Each row has a hidden stage along a path, written after it and counted from one end. A new block has a new path.
[  57  459   25   73 -116 -126    3   59 -153   -3  249  -77  134 -208
   40 -101  -98 -110   49  230   43   11 -141   16    5   33   36   20
 -177 -156  -35 -105   45  -13   82   -8  -32    8  117  -74 -209 -105
 -125   64   -8] | 23
[ -13   91  137   76 -107  -54  -26   42  -90  -61  109  -58  110  -81
  137   12  -23   91  -29 -104  -52 -133 -100   90   73  -36  154 -107
 -111  -44  -43  -97 -100 -140   25  -15  140   10  -36   84   24  103
 -117 -254   23] | 10
[  71  309   40    0 -158  -20   14   68  -91 -113  262  -77  185 -138
   35  -57 -104 -115   20   51   -4   -4  -72   40   23  -15  -30   32
 -187 -125   25  -59   93  -97   99   37 -127   22  122   17  -94  -10
  -50   37  -51] | 23
[  19  252  186 -164   40 -258  103  201  -14 -135   62   53   32  -56
  -23 -118  -93  -99  -13  361  139  228  -70 -109  -94    8   10  100
  -53  -49   88  145  -70   97   61  -42   75  215  307   64 -159   44
   91  167  -76] | 20
[ 175  447  -31  -87   16 -101   -9  219  -96  -24  160   63   91   85
 -109 -267 -207 -258  -34   92   25   77 -115  -91 -128  -31   90  395
  -97 -147   61  185  296  -61   73 -103  -16  119  255   96 -228    3
  -87    3  -55] | 22
[ 124 -254  249  -68 -123 -227  109  -60   98 -393  283  -21  -17 -139
  239  162 -129 -184  110  384  335   49  222  -42  177 -165 -262 -284
 -201  107  -39  -50 -251  107   36    0  -16   81  194  -23   39   93
  134  173 -256] | 19
[ -87  287   45  -80  192 -172   70  331  -16   43 -272  102 -106  115
 -100 -267  -33   30  -88   43 -117   97 -127 -165 -148  -33  269  280
  173 -121  100  283  -34  103 -118  -91  289  272  194  171 -233   40
  -88  -77   58] | 11
[-168 -148 -132  280  171  -90   95   -7 -202   88 -240  -21 -193 -257
  145   -4  -31   78  -74  112  444 -272   71  -21  263   89   23 -226
  277  167 -182 -135 -328  114 -219 -102   65 -282   23   68 -152 -193
 -242  -14  -22] | 3
[-157  305 -383  -34   82  273  162  148 -142   11  -38  105  -19 -149
 -290 -258  -94  101  155 -312 -368    3   40  -13   84 -128  235   54
  111 -187   60   39  240   -6 -177   50  -29  190 -213   21  -99 -282
 -106   46  131] | 29
[  49  -84  105  255 -199  117 -115    2   56 -100   35 -155  159  121
  209  135  -20    3 -203 -417  185 -426  -34  228   54   22   30  154
  -40  -63  -15  -22  -83 -199  -31  149 -123 -173   70  201  -12  109
 -214 -381 -157] | 7
[-121  247 -180   69   25  123   65   99  -77  -34   40   52   53  -80
 -224  -93  -78   86  115 -201 -123  -73  -29  102   23  -49  170   89
   18 -177   42  -32   93  -57 -108  140  -98  152 -136    5  -99 -179
  -63  -33   65] | 27
[-115 -338 -148 -120   -9  170  154  149  -72 -126 -247  -39 -119 -170
  136 -136   72   54  -72 -202  -68  -64  169 -138  269  -69 -106 -300
  228  157   26   34 -133   -1  -97  -18   98  -35   43  229   70  116
   21   80  -67] | 6
[ -89  207   43  188   28  -70  114   73 -145   24  -55  -70  -38 -197
  205 -104 -117  -17 -100   20  -46 -153   30 -146  116 -123   79 -119
   79    6  -47   -2 -104   44 -129 -202  153 -130   70  121 -119  -74
 -373  -67   54] | 9
[-117   57 -225  132   53   84   54   98 -215  111 -260 -101  -60 -212
   93 -113    4   64 -137 -146  186 -237  -18    8  218  148   47  -46
  244   29  -95  -30 -109  -12 -145  -59  -44 -280   96  151 -186 -163
 -176  -33  -12] | 2
[-282  708 -209  162   32  265  194  125 -201  106  -18  -26  173 -270
 -206 -185 -153  169  -30 -352 -399  -84  -85   40  -31  -52  282  142
   95 -279  117   27  203  -48 -180   17 -170   -6 -123   81 -169 -404
 -370    5  229] | 29
[ 271  -91  186 -104 -176 -165  -59   -9   72 -311  384    9  101   80
  113   77 -149 -224   84  165  269   -4   46   88   56  -96  -87   41
 -306  -12  -38   -3    8  -84  142   35  -29  128  165    6   16  174
  147  -81 -249] | 19
[  61 -301 -242   75  104  -91   83 -102 -159 -167  265  167 -207 -212
  -57  -41 -184 -125  368  259  236  -74  253  -53  346 -230  -63 -377
  -65  156 -208 -269  -42   41 -103  -76   74   74 -249 -163   42  -99
   18   98  -51] | 25
[ 148 -363  348  156   -1 -324   88 -178  125 -421  360   59  -41  -21
  247  301 -307 -236   81  390  632 -145  305   25  162 -239 -220 -173
 -199  195 -110  -58 -289   76  -59  -79  -75  -31  156    7   80   53
  -34   -4 -284] | 18
[  26  196  221   26   59 -294  135   53  -40 -154  121   21  -43 -131
  156  -27 -211 -129   12  364  145   57   72 -153   41 -165   19  -64
  -77    6  -29   78 -147  141  -65 -209  145   56  208   37 -128  -47
 -148   57  -55] | 15
[ -77  274 -113  222  -37   64    9   90 -223  168 -131 -143   36 -190
  180 -143  -11   19 -193 -144   54 -254 -111  -14  113  108  107   10
  132  -41  -73  -49  -37  -41  -76  -90   41 -275   95  141 -197 -121
 -363 -132   29] | 5
[-218   98  -61   -1   74   31   91  273  -71   89 -414  -56  -59  -87
   23 -174  142  161 -206 -114    8  -34 -114  -60   11  160  105   45
  308  -37   80  122 -193   73 -113   67  116   15  184  213 -191   -7
  -72   15   12] | 5
[-184  468 -223  182   83  162  152   86 -146   47    3   23   46 -180
 -189 -149 -177   54   51 -211 -203 -114   13    6   25 -105  200  116
   93 -197   43   11  148    8 -206    7 -128   25 -116   36 -174 -344
 -307   14  131] | 28
[-131  328 -260   59   46  112   32  246 -175  192 -420 -141  -31 -126
    9 -218   73   76 -220 -219   37 -161 -149  -13   74  239  120  216
  303 -144    2  137  -33   27 -150    5  -69 -201  246  201 -361 -195
 -151   -9    1] | 2
[-143   78  -16  109   63   -1   40  195  -70   73 -285  -38  -39  -26
   55 -115   51   98 -189 -133   92 -145  -88  -17    9   95  126   88
  224  -21   26   80 -156   19 -115   24  102  -33  130  195 -157   -4
 -174 -107   -7] | 6
[-162 -258   20 -337   10  102  139  262  -33 -186 -201   67  -14  -71
  -46 -157  115  208  -20 -237 -294  144   16  -80  106  -66   70 -240
  137   94  141   95 -102 -114    8   38  209  254  -17  268  191  289
  247   -9   39] | 9
[  69 -538  127  -58   44 -314  119 -120  -13 -361  303  138 -164 -221
  111  152 -120 -105  296  569  508   81  267  -29  298 -162 -224 -531
 -145  285 -156 -239 -347  116   17  -20  112  142  -36 -138  148   94
  256  203 -190] | 21
[ 191  491  168   -4 -130 -226   -7   80  -68  -69  277  -74  117  -76
  164 -104 -174 -228  -22  280   55   51 -105  -60  -47  -48   59  154
 -242 -165  -25   75   73   34   95 -140   65   29  289  -14 -240  -37
 -156  -20  -90] | 17
[ -20  387  -87  154   27  -22    2  165 -204  174  -95  -54   -7  -83
  105 -248  -63  -34 -135  -81  -92 -156 -139  -96   20    3  215  124
   90  -95  -49   43   68  -15  -72 -167  190 -102   90  120 -231  -73
 -378 -172   75] | 8
[-264  -19 -304 -173  295    9   78  316 -223  157 -548  113 -167 -106
 -280 -250  137  301  -53 -107  136   41 -160   18  107  296  258   51
  424   35   -5   97 -158   -5 -147   27   95   42   58  199 -179  -83
  223   11   98] | 1
[ -83  214   72  112  -25 -122  108   34  -70 -105  124  -44   54 -235
   28   15  -95  -24   55  225  128   -6    6    2   53  -26  -51 -108
  -56  -62    5 -103 -138   60  -36   49  -81   31   82  -30 -124 -118
  -81  149  -23] | 24
[ 227  -20  329   15 -280 -215 -126  -99   66 -279  464  -76  201    6
  216  228  -78  -74   93  156  262  -87  -65  250   61  -29   10  -76
 -425  -75 -100 -153 -146 -130  178  101   10   84   75  -73   42  156
  116 -237 -199] | 16
[ 134   18  333   -7 -214 -195   22  -80   20 -305  404  -80  174 -139
  242  184 -144 -102   38  224  228  -21   36  100   99  -90  -96 -179
 -327    4  -45 -102 -157  -67  125  -11  -40    9  146    0   62   99
   40  -45 -166] | 17
[ 104  190  199  -49 -134 -218   37   40  -35 -177  277  -51  110 -154
  130   15  -91 -127   44  341  187   92  -48   12   24   -7  -71  -78
 -223  -48  -18  -53  -95   24  123    1    3   77  206  -38  -96   30
   47   98 -122] | 20
[ -43   10 -206  118  -34   93  -20  111 -118   83 -248 -136  -59 -107
  124  -90   80   37 -130 -166  183 -244  -43   50  177  165   24   22
  187  -37  -83  -14 -121   15 -107   56  -26 -199  131  117 -224  -98
 -120  -70  -94] | 3
[ -96  -27   23 -128   90   26   53  279    2  -67 -238   78  -24  123
  -81 -179   16  101 -115 -248 -131   -1  -59  -59  -48  -34  173  145
  169  -15  123  206  -17  -81  -63   12  170  195   88  273  -13  184
   21 -150   10] | 9
[  78 -365  269  137  219 -426  166 -109   70 -339  185  182 -237  -33
  168  170 -342 -223  131  534  607  -67  352 -143  173 -309 -125 -194
  -41  255 -139   17 -330  214 -178 -232  124   44  121    0   16  -12
  -88   56 -198] | 16
[  50 -418 -136  158  -49  149  -58   12   49 -131 -156  -72  -61  108
  127  103   -8  -35 -127 -365  401 -419  140  163  220   47  -86   88
  152   72  -80   19 -137  -92 -140  138 -172 -204   87  206  -44   38
  -42 -217 -247] | 3
[-212  312 -252  108  111  201  227  105 -112  -33  -55   52  -19 -202
 -183 -162 -185   40   69 -222 -237  -75  129  -78   80 -179  110   33
  153 -133   71   57  131   45 -241  -15 -131   48 -107   79 -122 -313
 -254  113  109] | 28
[ -29  290  165    3    1 -150   37  199   27  -50  -75  -30   14   36
   66  -99  -42   12  -83   25  -93   11  -97  -63  -84  -55  163  156
    4 -154   66  169  -92   52  -57  -29  166  160  191  119 -182   39
 -114 -108   -6] | 12
[ -56   41 -306  177  104   43   21   52 -265  149 -213  -53 -124 -201
   71 -130  -54   14  -75  -83  270 -284    5    0  265  123   76  -39
  229   50 -179  -67  -68   -2 -169 -125  -18 -320   48  101 -220 -215
 -215  -73  -13] | 2
[-179  310 -186  189   88  107  101  159 -224  172 -350 -142   -4 -210
   75 -152  -58   56 -267 -216  115 -250  -58  -44  114  158   80  133
  316  -44  -19   96  -49   -1 -192 -116 -131 -360  212  249 -280 -243
 -325  -17   36] | 2
[ 109  -50  126   25  -23 -276   78  -59  -83 -209  317   37  -32 -212
  139   45 -171 -177  153  481  354   39  109  -48  166 -103 -129 -256
 -183  104 -120 -153 -156   78   44  -92   50   30   91  -99  -34   -7
   15  135 -131] | 21
[-119  124 -182  128  -18  105    5  112 -172  106 -264 -151   19 -166
   71  -53   53  118 -168 -231  172 -259  -97  105  162  223   74   45
  207  -55  -65  -18 -127  -55 -114   47 -122 -271  130  162 -213 -152
 -116  -91  -27] | 2
[ -60  -66 -115  128   95 -108  118  -64 -172 -110  198  105  -96 -277
  -52  -15 -164  -27  244  246  192  -58  138  -21  232 -146   -7 -313
  -32   92 -134 -237 -102   37  -96  -53   21   33 -177 -115    0 -150
  -62  111   22] | 25
[ -56    4 -211  -40  116   92   99  258 -110   46 -320   21 -149   -7
   25 -296  -13  -47 -137 -183  -72  -80   43 -208   96  -41   66   87
  290   34   33  189   44   44 -149 -116  156  -16  137  245 -152   18
 -168   -5  -12] | 6

Each row has a hidden stage along a path, written after it and counted from one end. A new block has a new path.
[-324 -265   72 -204  190  -16   16 -132 -183  130   82  -22  124   -2
  -11  255  158 -299  246  -40   87 -280    2   29  -11 -152  228  333
  -19  183  -17  -77   91  -27 -129   11   40 -135  -48  153  118 -329
  -51  136  142] | 9
[ 111  188  124  -53 -470 -108 -140  115  219  -54  262 -100   50  116
   27 -235 -181    3   63  194  288 -125  -12   98  246 -204  -15  233
 -114  273   29  -16   68  -67 -122  180 -160  -80   92  -92  211   91
   34  -64 -178] | 9
[-298 -296   69 -221  -99   26  265  124   39  311  316 -165 -409 -443
  284  -63  -38  441 -201   27  169  164  -13  156  -71  370  437  -41
  203 -183  -68   42 -124  304  363   -7 -211 -100   34  -55 -236  -63
   22   61 -194] | 2
[-310 -283   64 -172  118  -38   20   23 -100  169   61  -23  100   47
  -50  226  164 -264  203   23  106 -212   -6   82   37 -161  248  357
  -63  227  -50  -81   92   -6  -98  -12   61 -122  -90  120   83 -332
  -37  118  100] | 9
[ -87 -240  130  -76  175   80    3  -57 -190  392  -96   13  -29 -177
   -1   43  -45   26 -164  196 -109  115  -55  273 -146  164  207 -133
  -10   66   30   -1 -263   33   42 -282  189   41 -157 -286 -207   49
  218 -206  -70] | 8
[ 186  258   32   -5 -405 -106  -41   56  231   50  256   21  217  176
  -61 -110 -151   66  229  153  157 -232  -28  -90   33 -321 -111  116
 -116   -3   35   44   66 -205   -3    6 -150 -129  -10  -32  138   94
   39 -205 -250] | 14
[-441 -323  159  -23  -41 -235  385   43  -58  553   39  347  104 -276
  181  -61   70    8  -16   82 -202  222 -116  310 -225  248  538 -398
  240 -207 -278   75 -265   74  371 -142  -89 -296  -96   85 -349   19
  196 -216    4] | 17
[-113 -299   49 -211    3  135  165    5  -28  315  150 -324 -353 -444
  128  -29   44  484 -320    3   78   46   18  220  -68  267  363  -49
   71  -62   42   60 -205  101  119 -224    6   56  -49 -275 -250   88
  -47   92  -73] | 0
[  22   61  118 -114 -381  -26 -141  173  168  -75  196 -227 -114   84
   31 -184 -109   50  -42  156  326  -83   -6  167  341 -153   83  373
 -138  350   27  -55   98   19 -188  199 -100  -31  105  -93  181   20
  -15   99  -99] | 5
[-418 -196  220  -34  387 -133  -59 -347 -529  196 -115  192  225   73
  -52  203  -86 -352  143   58 -236  108 -280   70 -163 -129  169  -29
   48 -220   -6  -65 -130  -88    8   55  114 -224  -65  187   -4    6
  221 -362    1] | 18
[-269 -221  196  -99  392  -50 -151 -363 -446  196  -11   63  142  -23
  -77  202 -127 -278   81  128 -102   40 -170   39 -191  -49   81   24
   25  -89  123  -71 -140  -49  -11  -25  145  -84  -95  -23   42  -21
  188 -339 -109] | 11
[-256 -285  193   -5  227 -142   17 -152 -278  417 -118  207  199  -72
  -83   73  -31 -183  -34  195 -228  169 -170  246 -211   33  258 -218
   37  -64  -33    1 -275  -82   86 -201  185 -108 -182 -108 -174   89
  232 -393  -65] | 14
[-206 -156   68 -292  286  167 -100 -321 -318  -31  125 -271  -55  -99
   64  269   80 -144  171 -139  159 -365   23  -67   26 -112  101  428
  -39  149  136  -77   91  -13 -243   58   18  -26   50   66  192 -274
  -94  230  158] | 5
[-424 -140  225   -8  407  -84  -76 -316 -588  152 -162  169  200  130
  -17  214 -110 -370  159   42 -254  130 -318   77 -111 -145  143    8
   17 -223  -28  -76 -124  -67   -9   90  112 -236  -42  237    6   -3
  259 -353   40] | 20
[  45  122  147  -64 -440 -115 -139  125  189  -48  221 -100   20  109
   26 -234 -156  -33   23  195  286  -81  -18  156  286 -174   44  259
 -107  323    9  -35   67  -34 -154  203 -131  -78  101  -84  198   75
   36  -22 -132] | 9
[-306 -285   75 -122  -26 -100   35  183   20  187   64   12   78  101
  -76  133  127 -223  142  114  138  -97  -28  150  106 -162  286  348
  -75  248  -98  -86   96   33  -48   21   46 -137  -93  101   57 -289
  -12   76   15] | 9
[-377 -257  108 -178  242 -112   29 -282 -261  154   78   74  255  -16
  -18  262  159 -379  307  -81   -4 -291  -41    5  -91 -180  234  216
   34   85  -30  -55   45 -115 -114   19   28 -200  -49  208  120 -267
  -38   33  175] | 13
[ 192  171  -67 -140 -442  266  285 -260  271  116  -70  279   47  187
 -116 -136 -125  350   24   77  -38 -333  140  -82  -71 -304  -26   47
   46 -350  110  -65  344 -132 -179 -109  -12 -103  118  -46 -115  137
  155  230 -164] | 15
[-159 -173   61 -156 -184    6  -42  251  111   37  120 -239 -157   70
  -40    4   43   43  -38  109  279  -71  -12  163  276 -147  228  469
 -137  288  -15  -84  126   72 -130   96    3  -35    2  -20   90 -158
  -76  193  -47] | 4
[-178 -283  159  -22  132  -82  105  -68 -158  496  -83  178  141 -197
   -6   17   17  -60  -89  189 -199  130  -80  305 -227  153  305 -295
   58   11  -67   41 -320  -48  127 -308  154  -63 -189 -211 -254   81
  219 -301  -31] | 12
[-148 -160  158 -152  396  126 -233 -309 -448   93    2 -146  -73  -42
  -43  195 -179 -107  -27  127    4   34 -140   18  -99  -10    1  164
  -44  -37  213  -91 -110   33  -77  -15  157   35  -56 -128   60  -24
  173 -236 -154] | 6
[ 197  362  -25   78 -314   65   50  173  114   73   44   77  178  348
  -58  -21 -174  142  267  123  -12 -158 -124 -119   15 -384 -175  108
 -182 -218  -29   31   93 -175   51  -67  -96 -167  -44   95   16   73
  169 -221 -213] | 21
[ 116  235   70   19 -409 -180  -54   77  200   43  242   35  240  189
  -52 -137 -145    1  227  154  147 -172  -70  -38   73 -321  -65  105
 -108   31   -7   44   39 -208   -4   64 -162 -162   -1    8  154  110
   44 -236 -218] | 15
[-279 -284  151   30   79 -152  246   12 -136  568 -139  293  194 -173
   36   -7   86  -54  -54  139 -299  180 -133  351 -228  145  417 -386
   89  -90 -204   71 -340  -65  209 -308  108 -175 -195  -73 -349   93
  228 -301   49] | 17
[ 335  221  -95 -206 -439  438  186 -232  298   23  -24   93 -136  149
  -76 -141 -193  456  -59  106   97 -375  212 -103   -2 -241 -137  186
   -9 -228  223  -93  380  -37 -249 -110   -4   28  156 -188  -61   99
  148  336 -220] | 9
[-308 -294  184   19  266 -144   62 -142 -323  449 -178  250  230  -48
  -83  105    3 -202  -17  167 -293  186 -197  258 -224   18  290 -245
   36 -114  -77    6 -283  -97  100 -218  200 -145 -201  -51 -216   80
  245 -398  -14] | 16
[-573 -328  165  -23  -89 -295  450  126  -41  529  142  390   28 -265
  258  -64   21   43   37   72 -156  317 -173  249 -220  277  586 -369
  314 -355 -338   62 -205  186  533    5 -218 -394  -48  251 -347  -49
  213 -239  -85] | 18
[-162 -183  100 -292  365  192 -229 -437 -436  -98  148 -481 -236 -160
  -28  232  -76  105  -74 -102  153 -174  -83  -90    8  -97   40  388
  -48  -64  298  -80   12  -30 -228   82   87   68   61  -80  167  -17
 -108   69  -50] | 0
[-325 -248  120  -76 -163 -223   47  198   91  183   92   99  147  128
  -69   23   96 -258  134  147  131  -43  -54  200  145 -184  317  275
  -45  253 -144  -75   86   -5  -36   93   -5 -198  -65  127   70 -197
    4   17   -3] | 11
[ 450  368  -71 -101 -363  237 -166  119  251  -90  297 -324 -119  152
  -53  -61 -257  381   95  168  328 -303   55 -213  100 -276 -322  349
 -237   14  239   13  140  -80  -71  -60 -114   97   19 -239  171   54
   19  -54 -384] | 5
[-424 -325  136 -124  -97 -165  338   96   31  461  283  202 -130 -375
  284  -71  -48  140  -23  111   36  225  -50  191 -206  370  474 -247
  298 -211 -186   40 -171  280  489   -7 -231 -249  -21   62 -257 -104
  165 -152 -198] | 10
[ 451  333 -107 -113 -339  308  -61   56  266  -13  209 -185  -93  174
  -88  -24 -238  414  105  170  242 -333  100 -232    5 -278 -315  293
 -192  -97  239   -4  194  -78  -61 -147  -67   88   -6 -229   85   25
   67   -7 -386] | 7
[-243 -307  160   11   95 -150  185  -27 -134  555 -119  268  188 -187
   -4   -4   55  -62  -84  177 -264  175 -107  341 -240  147  381 -366
   83  -50 -145   60 -338  -66  176 -319  144 -131 -206 -143 -314  104
  227 -321    2] | 15
[ -50  234  155   77 -443 -193  -14  175   91   -1   55   95  197  268
   42 -224 -129 -105  140  127   52   -5 -171  176  261 -297   81  110
 -109  107 -157    4   30 -140  -82  205 -148 -250   82  155  106  149
  127 -142  -17] | 20
[ -55  -19  110 -110 -353  -49 -110  242  171  -34  179 -216 -124   90
   12 -149  -66   30  -48  166  320  -44  -16  193  341 -144  150  400
 -135  350   -9  -65   99   51 -154  187  -81  -45   68  -65  155  -35
  -28  115  -93] | 5
[ 213  244   79 -114 -440   51 -194  117  204 -149  289 -314 -134   76
   49 -215 -206  189  -11  146  378 -171   15   36  305 -188  -88  362
 -168  268  121  -14   95  -27 -182  174 -160   21  132 -166  232   94
  -23   52 -198] | 5
[-124  -64  121  -99 -313 -102  -59  194  150   28  149  -72  -12  110
   -6 -115  -39  -91   31  166  254  -54  -19  189  265 -155  179  331
  -90  321  -47  -71  105   31 -124  170  -65 -101   44    2  138  -79
    9   76  -65] | 8
[-221 -170   72 -265  284  125  -88 -282 -303    5  121 -207   -2  -66
   46  280   86 -203  210 -107  144 -346   12  -57    8 -126  106  403
  -45  155  107  -80   85  -18 -212   43   25  -49   20   89  181 -296
  -70  179  143] | 6
[ 186  181   67 -158 -460   52 -200  114  218 -204  327 -487 -241   14
   26 -225 -158  325 -113   77  433 -177   15   47  372 -202  -22  438
 -176  258  149  -11  107  -49 -227  198 -160   49  156 -184  234  146
 -148  148 -180] | 1
[ 430  201 -191 -304 -382  579  117 -186  299 -104  103 -365 -398   43
 -125  -52 -140  815 -186  -19  248 -464  217 -227   66 -285 -173  407
 -110 -291  355  -62  401  -65 -289 -156    5  168  145 -278  -25  129
  -91  483 -273] | 0
[-356 -276  105 -174 -110  -48  294  126   38  365  320   37 -298 -394
  322  -75  -85  278  -91   85  130  210  -25  158 -130  393  428 -124
  259 -200 -127   24 -127  342  446   30 -253 -176   30   21 -229 -117
  134  -45 -227] | 6
[ 251  191  -82 -100 -405  220  209 -134  291  140    5  204   82  205
 -146  -80 -134  331   87  130    7 -316  111 -128  -94 -320  -97   72
  -28 -300  117  -30  275 -152  -94 -166  -11  -75   30  -88  -80   96
  133   91 -246] | 14
[-456 -321  159  -20  -50 -244  390   52  -50  554   59  348   98 -287
  199  -63   65   16   -5   72 -194  225 -122  303 -227  256  543 -402
  252 -222 -290   78 -266   85  397 -121 -110 -309  -90  108 -346    8
  190 -219    0] | 17
[ -52 -241   63 -164   17  165  123   35  -42  353   55 -223 -290 -372
  124  -36    8  390 -297   79   24   76   21  261  -76  276  310  -86
   32    9   27   52 -241  113  100 -271   58   75  -76 -322 -268   76
   64   22  -65] | 2
[ 290  206  -82 -137 -397  291  176 -179  284   97   15  159   21  179
 -128  -92 -163  354   49  130   42 -347  147 -130  -78 -292 -133  108
  -24 -264  165  -51  297 -119 -143 -157   -6  -31   64 -137  -55   93
  139  146 -256] | 12
[-252 -223   90 -105 -138 -105   -1  247   87  142   85  -30   21  121
  -59   45   71 -165   79  150  193  -50  -31  188  190 -155  266  363
  -97  297  -90  -88   99   53  -64   74   17 -122  -60   59   74 -222
   -1   81  -23] | 8
[ 480  304 -155 -212 -375  491   13  -50  288  -81  139 -294 -293  122
  -92  -55 -221  648  -63   88  254 -386  166 -233   57 -272 -271  370
 -168 -195  317  -41  307  -43 -184 -141  -34  151   89 -277   25   85
   13  248 -351] | 3
